Below are the code and all the weights of a small trained network. Each question names an input and a target symbol and asks about switching units off, where a switched-off unit gives its printed mean instead of its output.

import numpy as np


def w(rows, s, z=0):
    codes = np.array(rows[::2]) - 128.0
    scale = np.full(codes.shape[1], s)
    scale[-1] = z or s
    return codes * scale


def f(y):
    return np.maximum(y, 0)


def softmax(a):
    e = np.exp(a - a.max(-1, keepdims=True))
    return e / e.sum(-1, keepdims=True)


def log_softmax(a):
    a = a - a.max(-1, keepdims=True)
    return a - np.log(np.exp(a).sum(-1, keepdims=True))


def net(x, mask):
    ids = ['αβγδεζηθλξπστφψω'.index(c) for c in x.split()]
    T = len(ids)
    res = E[ids] + P[:T]
    q, k, v = (res @ M[0].T for M in (Q, K, V))
    z = softmax(np.where(np.tri(T) > 0, q @ k.T / 3**0.5, -1e9)) @ v
    res = res + np.where(mask[0], z, O[0][:, -1]) @ O[0][:, :-1]
    y = f(res @ A[0][:, :-1].T + A[0][:, -1])
    res = res + np.where(mask[1:25], y, B[0][:, -1]) @ B[0][:, :-1]
    return log_softmax(res[-1] @ U[:, :-1].T + U[:, -1])


Q, K, V, O, A, B = {}, {}, {}, {}, {}, {}
E = w([
[63,213,212],'α',
[182,203,87],'β',
[153,107,127],'γ',
[167,129,137],'δ',
[58,77,139],'ε',
[147,128,115],'ζ',
[145,137,119],'η',
[133,226,163],'θ',
[117,90,114],'λ',
[191,203,147],'ξ',
[126,80,246],'π',
[78,89,59],'σ',
[72,85,146],'τ',
[166,44,139],'φ',
[167,96,133],'ψ',
[118,116,77],'ω',
],0.011)
P = w([
[42,137,98],'0',
[182,134,144],'1',
[43,178,82],'2',
[185,137,147],'3',
[44,189,81],'4',
[183,136,149],'5',
[45,186,81],'6',
[183,134,149],'7',
[73,2,99],'8',
[176,145,147],'9',
],0.007)
Q[0] = w([
[109,253,80],'H0',
[54,152,172],'H0',
[81,164,177],'H0',
],0.029)
K[0] = w([
[185,254,108],'H0',
[92,146,220],'H0',
[72,167,195],'H0',
],0.025)
V[0] = w([
[40,112,255],'H0',
[80,236,210],'H0',
[100,28,152],'H0',
],0.0054)
O[0] = w([
[2,148,247,50],'H0',
[63,242,136,212],'H0',
[94,37,217,3],'H0',
],0.0053,0.0028)
A[0] = w([
[166,163,151,86],'N0',
[212,110,150,118],'N1',
[153,115,176,208],'N2',
[189,47,104,144],'N3',
[188,161,255,112],'N4',
[92,159,138,2],'N5',
[70,126,83,171],'N6',
[117,117,108,205],'N7',
[169,39,149,123],'N8',
[113,160,159,119],'N9',
[247,138,108,56],'N10',
[197,197,188,127],'N11',
[198,116,62,141],'N12',
[203,133,227,148],'N13',
[121,37,208,144],'N14',
[212,179,129,118],'N15',
[101,188,124,141],'N16',
[72,185,145,107],'N17',
[194,155,206,185],'N18',
[87,48,98,99],'N19',
[126,111,169,120],'N20',
[158,56,121,87],'N21',
[157,146,76,152],'N22',
[135,158,87,104],'N23',
],0.012,0.0057)
B[0] = w([
[180,146,124,161],'N0',
[76,120,178,165],'N1',
[171,131,74,160],'N2',
[168,144,46,178],'N3',
[166,143,254,169],'N4',
[113,100,190,142],'N5',
[122,115,195,199],'N6',
[140,117,78,191],'N7',
[70,199,140,156],'N8',
[86,116,115,161],'N9',
[88,152,246,217],'N10',
[198,58,130,223],'N11',
[41,135,125,254],'N12',
[227,107,177,163],'N13',
[61,174,199,163],'N14',
[107,29,133,240],'N15',
[116,194,119,224],'N16',
[143,178,70,198],'N17',
[206,170,74,190],'N18',
[167,34,116,159],'N19',
[148,123,96,139],'N20',
[130,200,109,145],'N21',
[117,95,70,242],'N22',
[104,180,121,200],'N23',
],0.035,0.0072)
U = w([
[141,136,147,195],'α',
[148,90,176,57],'β',
[146,183,69,168],'γ',
[162,45,93,141],'δ',
[115,155,174,238],'ε',
[158,105,151,255],'ζ',
[174,165,122,21],'η',
[149,95,116,250],'θ',
[29,144,103,151],'λ',
[140,135,181,28],'ξ',
[82,67,193,82],'π',
[120,138,163,153],'σ',
[81,200,144,40],'τ',
[195,100,83,122],'φ',
[162,96,2,84],'ψ',
[100,142,175,108],'ω',
],0.0083,0.0046)

Each question gives the input, a string of symbols that net reads in full, and the target symbol t.
The units are the heads (3 rows each of Q, K, V and O) and the neurons (one row each of A and B). Each row of codes is followed by its name. A weight is (code - 128) times the scale printed after its matrix; where a second scale follows, it is the last column's (O, A, B and U).
mask holds one flag per unit, heads first, then neurons. A switched-off unit (its flag False) gives its mean, the last column of its rows in O or B, instead of its output. The means were averaged over made-up inputs and are rounded, as every weight is.
A unit's drop is (log p(t) with every unit on - log p(t) with that unit switched off) / (log p(t) with every unit on - log p(t) with every unit switched off).
The circuit of an input: a set's keep is (log p(t) with only the set's units on - log p(t) with every unit switched off) / (log p(t) with every unit on - log p(t) with every unit switched off). Starting from the 12 units with the biggest drops (on a tie, the unit counted first), units are removed one at a time, each time the one whose removal leaves the highest keep (on an exact tie, the one counted first), for as long as the keep stays at least 0.8.
circuit, biggest first: the units of the circuit, biggest drop first
most important unit: the unit with the biggest drop
top k neurons: the k neurons with the biggest drops, biggest first
drop of u: that unit's drop, to one decimal
input β β β β α, target τ: most important unit	H0
input β σ δ β δ β β θ, target φ: circuit, biggest first	[N18, N11]
input β ζ β β, target π: circuit, biggest first	[N10, N15]
input ψ β ξ, target ψ: circuit, biggest first	[N4, N10]
input δ π α β ζ, target λ: circuit, biggest first	[N11, N13]
input ξ σ α δ β β β β η, target λ: top 4 neurons	[N14, N8, N11, N18]
input σ φ ω σ, target ψ: top 3 neurons	[N10, N3, N19]
input β λ β β δ σ δ σ ζ, target λ: top 2 neurons	[N14, N8]
input α β δ, target λ: top 3 neurons	[N11, N18, N13]
input β σ ξ σ σ σ θ φ, target τ: top 2 neurons	[N8, N14]
input σ θ ε β ψ, target λ: top 2 neurons	[N11, N18]
input ψ β ψ σ σ α β τ σ, target λ: top 4 neurons	[N14, N8, N11, N18]
input σ β σ γ π ξ λ λ θ, target γ: circuit, biggest first	[N10, N15]
input δ σ β π ε β ω β σ ω, target λ: most important unit	N11
input α α λ, target τ: circuit, biggest first	[N15, N11]
input δ β γ, target λ: circuit, biggest first	[N11, N13]
input σ α ω α σ ε θ, target γ: top 4 neurons	[N17, N10, N16, N12]
input θ σ ω, target γ: top 4 neurons	[N12, N10, N15, N17]
input ψ β θ σ ω α β ω ψ, target λ: top 2 neurons	[N14, N8]
input ε σ σ, target δ: most important unit	H0
input δ β α π σ σ β λ, target γ: top 2 neurons	[N3, N15]
input δ α σ, target τ: top 3 neurons	[N6, N15, N11]
input η θ η, target γ: top 2 neurons	[N12, N10]
input ω λ β σ β β β π α ξ, target β: top 3 neurons	[N10, N18, N11]
input ω β δ δ ω, target λ: top 2 neurons	[N11, N18]
input δ σ β ω σ θ η, target γ: drop of N13	-0.1
input β α ε, target τ: drop of N6	0.3
input β β β ξ α λ τ, target τ: drop of N16	0.2
input ω σ θ α θ α ε, target τ: drop of N3	0.1
